Rows lie near named flat spaces through zero. A row that begins with a name and a colon came from that space; any other row is followed by the name of its block's space that it lies nearest.
bp_lb: [307, -26, -194, 19, -22, 165, -14, 320, -134, -77, -133, -64, 59, -289, 27, 105, -248, 106, 6, 115]
bp_lb: [-2, 58, -12, 12, 292, 21, -16, -79, -61, 57, -154, -101, -80, 0, 184, 311, 30, -46, -55, -101]
bp_lb: [212, -98, -282, -158, 143, 340, 149, 150, -115, -386, -170, -175, -222, 9, -130, -169, -45, -75, 20, 106]
dl_hf: [-229, -8, 148, 25, -10, -107, -15, -71, 88, 323, 161, 184, 274, -260, -3, 85, 161, 152, 47, -112]
gg_lp: [-185, -138, 263, -221, -102, -331, -137, -11, 158, 120, 241, 40, 409, -233, 202, -16, 328, 343, 254, -81]
gg_lp: [452, 60, -264, 75, 61, 406, -74, 131, -329, -447, -321, -106, -437, -96, -158, -221, -63, 98, -18, -96]
pj_jd: [-198, -163, 103, -214, -118, -124, 112, -50, 186, 24, 248, -9, 122, 147, -215, -377, 216, 88, 181, 39]
gg_lp: [-146, 23, 24, 49, -18, -51, -18, -63, 52, -18, 64, -27, -22, 95, -47, 8, 70, -2, 1, -6]
dl_hf: [0, -113, 20, -61, 41, -46, -42, -2, 57, 49, -37, 100, 74, -168, 307, 257, -130, -32, 130, -77]
gg_lp: [-70, -218, -75, -107, -205, -58, 40, 352, 135, 158, 254, -20, 395, -206, -143, -10, -78, 126, 179, 182]
bp_lb: [-100, -44, -142, -344, -63, 134, 327, -82, 128, -155, 229, -149, 138, 131, -189, -383, 275, -307, -27, 162]
pj_jd: [-132, -246, -130, -190, 146, -78, 28, 194, -34, 255, 168, -291, 244, -254, 147, 322, 105, 143, 467, -198]
gg_lp: [-105, -174, 56, -41, 73, -66, -54, 13, 92, 104, 93, 24, 99, 42, 10, 67, 10, -45, 84, 11]
bp_lb: [-329, -67, 287, -116, 18, -309, -53, -199, 53, 256, 204, 33, 107, 150, 37, -67, 385, 116, 194, -234]
pj_jd: [390, -55, -326, 80, 3, 445, 90, 434, -256, -242, -307, 23, -310, -44, -361, -162, -347, 24, -105, 151]
bp_lb: [-177, -68, -51, -159, 79, -22, 185, 80, -17, -10, -66, -42, -68, 64, 110, 154, -18, 3, 146, -36]
bp_lb: [188, -31, -78, 24, 79, 4, -18, 231, -213, 88, -66, -175, 65, -184, 19, 83, -115, 198, 112, 29]
bp_lb: [-68, 96, 178, 195, -96, -65, -165, -156, 35, 191, 80, 279, 115, -118, -5, 12, 69, -10, -155, -84]
bp_lb: [-401, -159, 116, -268, 96, -162, 116, -148, 210, -14, 198, -120, 70, 88, -76, -154, 397, 246, 308, -114]
dl_hf: [133, -184, -6, -61, 60, 91, -307, -154, 88, -244, 35, 57, 77, -456, 297, 66, 153, 149, 263, -247]
dl_hf: [281, 36, -76, 40, 57, 173, -43, 91, -71, -21, -156, 23, -104, -3, -108, -45, -94, -48, -158, 14]
bp_lb: [-41, -127, -40, -82, 52, -167, 75, 235, -85, 365, 280, -371, 377, -108, -172, -30, 93, 201, 244, 98]
dl_hf: [-149, -3, 149, -50, -139, -223, 52, 145, -24, 291, 130, 68, 199, 182, -63, -4, 49, -50, -58, 87]
gg_lp: [55, -163, -181, -120, 138, 331, -39, -137, 93, -358, 0, 3, -86, -277, -18, -124, 173, -16, 141, -127]
bp_lb: [135, -92, -169, -239, 64, 177, 108, 131, -71, -163, -51, -101, 35, -159, 71, -20, 71, -50, 88, -3]
pj_jd: [-63, -125, -73, -203, -70, 57, 175, 53, 98, -89, 55, 25, 54, -120, -18, -132, 3, 77, 188, 16]
pj_jd: [122, 94, -321, 112, 114, 403, 306, 218, -277, -338, -385, 46, -416, 156, -95, 71, -449, -324, -294, 291]
rj_qm: [-307, -56, 110, 48, 21, -7, 50, -225, 229, -69, 77, 178, -118, 229, -190, -168, 65, -58, -58, 46]
dl_hf: [-46, -59, -4, -128, 28, -50, 64, 69, -26, 243, 116, -148, 48, 123, -195, -96, 202, 41, 138, -140]
rj_qm: [36, -66, 108, 24, -136, -179, -86, 100, 81, 326, 278, -36, 413, -170, -140, -125, 39, 161, 54, 108]
dl_hf: [-176, -52, 57, -90, -129, -36, -75, -89, 89, -110, 73, 189, 69, -170, 221, 91, 161, 1, 128, -168]
rj_qm: [-94, 26, 25, -38, -60, 22, -8, -233, 63, -191, -1, 103, -156, 89, 129, -52, 96, -158, 21, -131]
rj_qm: [-242, -82, 72, -219, 13, -17, 66, -278, 154, -117, 153, 11, -55, 144, -35, -234, 380, -74, 145, -179]
rj_qm: [30, 76, 329, 168, -130, -309, -331, -301, 182, 286, 159, 230, 278, -180, 296, 118, 30, 47, -50, -135]
rj_qm: [-131, -175, -129, 4, 66, 170, 67, 236, -102, -127, -79, 66, -106, -131, -137, 38, -74, 164, 160, 14]
gg_lp: [195, -7, -30, 25, 56, 91, -33, 137, -165, -59, -69, -42, 37, -166, -92, -128, -16, 162, -38, 97]
dl_hf: [-168, 80, 201, -41, -107, -268, 69, -34, -1, 247, 136, 19, 165, 150, -17, -84, 128, 45, -32, 38]
gg_lp: [652, 250, 156, 536, 0, -28, -496, 227, -472, 242, -466, 286, -129, -335, 287, 388, -498, 245, -296, -116]
bp_lb: [89, -114, -88, -63, 104, -24, 153, 387, -283, 237, 103, -413, 45, 272, -538, -333, 68, 168, 97, 192]
pj_jd: [-259, -49, -73, 94, 126, 70, 76, -149, 126, -190, -1, -37, -182, 119, -54, 56, -75, -52, 39, 66]
rj_qm: [51, -33, 85, -164, -93, -62, -42, -177, 132, -117, 62, 64, 41, 6, 172, -133, 122, -78, 54, -74]
bp_lb: [145, 54, 80, 80, 108, -84, -134, -32, -120, 191, 34, -151, 74, -21, -54, -39, 111, 113, -17, -60]
dl_hf: [-272, -139, -69, -185, -15, 1, 234, 83, 123, -167, 174, -167, 27, 296, -300, -278, 129, -57, 49, 262]
gg_lp: [74, 61, 7, 318, 33, -109, -82, 264, -263, 474, -142, 37, -50, 17, 33, 426, -393, 30, -16, -73]
bp_lb: [131, -49, -38, 98, -129, 62, -59, 255, -155, -9, -47, 116, 37, -177, -79, -43, -173, 131, 12, 81]
pj_jd: [84, 294, -166, 234, 29, 122, 84, -71, -91, -137, -122, -247, -291, 212, -217, -48, -100, -36, -208, 78]
pj_jd: [402, -27, -179, 85, -7, 310, -81, 282, -231, -98, -159, 5, -131, -145, -304, -208, -103, 98, -77, 19]
pj_jd: [58, 198, 15, 245, 101, -59, -15, 65, -136, 98, -181, -164, -269, 340, -214, 51, -140, 103, -182, 54]
rj_qm: [263, 47, -112, 294, -90, 213, -161, 93, -164, -203, -99, 81, -140, -138, -167, -136, -235, 25, -138, 117]
rj_qm: [190, 126, 212, -55, -59, -248, -303, -45, -23, 219, 15, 47, 301, -192, 442, 301, 196, 1, -87, -193]
dl_hf: [-372, -23, -127, -48, -83, -83, 152, 105, 123, 22, 130, -69, 180, -134, 202, 399, -64, -34, 163, 41]
gg_lp: [-171, 15, 363, -83, -76, -413, -26, -106, 75, 379, 211, 47, 288, 123, 10, -147, 225, 182, 35, -7]
gg_lp: [-327, -76, 66, -168, -17, -246, 174, 34, -26, 418, 263, -185, 176, 90, -95, -4, 260, 127, 337, -195]
dl_hf: [140, -41, 102, -15, 48, -18, -144, -107, 12, 15, 29, 20, 44, -61, -6, -151, 120, 71, 9, -67]
rj_qm: [158, 241, 25, 358, -234, 24, -145, 138, -75, -68, -200, 272, -110, 55, 7, 148, -376, -95, -410, 199]
rj_qm: [-51, 52, 1, -55, -57, 25, 104, -128, 194, -36, 11, 124, 53, -49, 82, 13, -53, -105, -88, 51]
pj_jd: [-123, -156, 118, -48, -31, -277, 36, 13, 62, 431, 330, -196, 268, 84, -185, -170, 73, 142, 279, -4]
rj_qm: [-25, -136, -225, -251, 80, 137, 314, 207, -14, -1, 97, -296, 66, 15, -285, -207, 66, 51, 181, 121]
rj_qm: [-99, 222, -68, 291, 150, 51, 157, -77, -14, 56, -231, 37, -247, 198, 38, 330, -400, -197, -293, 159]
dl_hf: [179, -61, -27, 32, 11, 121, -240, -87, 60, -127, 25, 43, 40, -248, 54, -22, 99, 35, 37, -130]
bp_lb: [-271, -42, 107, -48, -63, -26, 55, -487, 180, -157, 234, 58, -144, 195, -120, -431, 286, -117, 144, -145]
rj_qm: [175, -66, -167, 9, 92, 311, -24, 43, -186, -345, -181, 9, -277, -195, -95, -172, 11, 146, 112, -108]
dl_hf: [-267, 130, -73, 72, 53, -22, 149, -235, 246, 160, 101, -61, 44, 14, 67, 275, -36, -169, -35, -49]
pj_jd: [142, 210, -7, 252, 12, 65, 65, -8, -237, -57, -236, 20, -343, 221, -155, -124, -247, 1, -214, 92]
dl_hf: [-351, -74, -56, -226, -74, -93, 393, 118, 67, 16, 114, -136, -64, 466, -224, -160, 21, -148, 86, 175]
pj_jd: [-85, -144, -299, -149, 65, 164, 81, 140, 118, -120, 88, -209, 127, -189, 118, 307, -10, -154, 174, 5]
gg_lp: [24, 128, 218, 180, 91, -270, -168, 22, -120, 272, -95, -5, 39, 159, 157, 269, -82, 46, -171, 24]
gg_lp: [95, 91, -347, -89, 56, 308, 336, 106, -7, -189, -156, -145, -151, -3, -46, 79, -218, -232, -103, 141]
gg_lp: [41, 79, 134, 141, -6, -92, -78, -29, -188, 21, -189, 164, -187, 18, 169, 84, -144, 103, -7, -99]
pj_jd: [95, -66, 51, -72, -84, 15, -192, 69, -29, -105, -51, 139, -6, -122, 117, 21, 128, 85, 67, -169]
pj_jd: [-102, -47, -138, -193, -37, 141, 162, -3, 104, -64, 131, 13, 185, -135, 30, 9, 129, -237, -17, 51]
gg_lp: [12, -83, -112, 150, 87, 182, -23, 70, -19, -86, -30, 8, -105, -12, -230, -53, -128, 0, -39, 102]
pj_jd: [143, -149, -22, -138, -1, 63, -8, 46, -1, 83, 122, -6, 231, -369, -32, -178, 96, 182, 205, -62]
dl_hf: [-546, 79, 61, -84, 48, -101, 295, -488, 292, -108, 63, 77, -202, 280, 187, 84, 80, -236, 65, -95]
rj_qm: [133, 169, -1, 26, 23, -4, -112, -155, -19, 54, -87, 30, 43, -238, 376, 317, 30, -81, -50, -221]
[-291, -75, 13, -47, -135, -142, 213, 212, 150, -1, 150, -21, 204, 118, -167, -66, -134, 86, -12, 391]
gg_lp
[-361, 132, 298, 68, 3, -306, -28, -395, 37, 65, -34, 140, -296, 471, 197, 75, 143, -109, 1, -246]
rj_qm
[230, -85, -207, -48, 115, 264, 64, 153, -169, -151, -67, -172, -113, -47, -241, -219, -7, 12, 37, 56]
bp_lb
[287, 23, 46, 113, 144, 15, -217, 40, -144, 89, -196, 79, 44, -340, 296, 285, -149, 137, -20, -111]
dl_hf
[266, -106, -5, -142, -78, -2, -123, 215, -123, -207, -49, -98, -6, 15, -14, -206, 58, 138, 83, 48]
bp_lb
[24, -40, -150, -2, 100, 88, 192, 327, -134, 57, -82, -173, -52, 185, -274, -7, -175, -7, -75, 244]
dl_hf
[-51, -72, 165, -39, -131, -236, -35, 139, -42, 236, 98, 40, 148, -1, -33, -76, 26, 243, 163, -33]
gg_lp
[-23, -135, -129, -162, -141, 116, 117, 124, 107, -107, 169, -63, 59, 106, -297, -302, 91, -98, 54, 115]
pj_jd
[-116, -200, 21, -311, -93, -67, 8, -42, 159, 35, 318, -46, 409, -461, 101, -143, 362, 255, 398, -158]
bp_lb
[-8, 340, 277, 154, 129, -376, -217, -400, 107, 188, -199, 43, -31, 133, 738, 677, -94, -187, -242, -190]
bp_lb
[607, -78, -132, 81, 41, 195, -242, 435, -353, -26, -307, 74, 56, -499, 233, 240, -353, 161, -3, 6]
gg_lp
[163, -6, -43, 221, 227, -33, -153, 277, -222, 165, -351, 17, -134, 4, 354, 692, -477, -76, -88, 7]
gg_lp
[-96, 128, -173, 230, -74, 149, 121, -102, 122, -70, 24, -4, -167, 204, -197, 19, -243, -306, -203, 154]
rj_qm
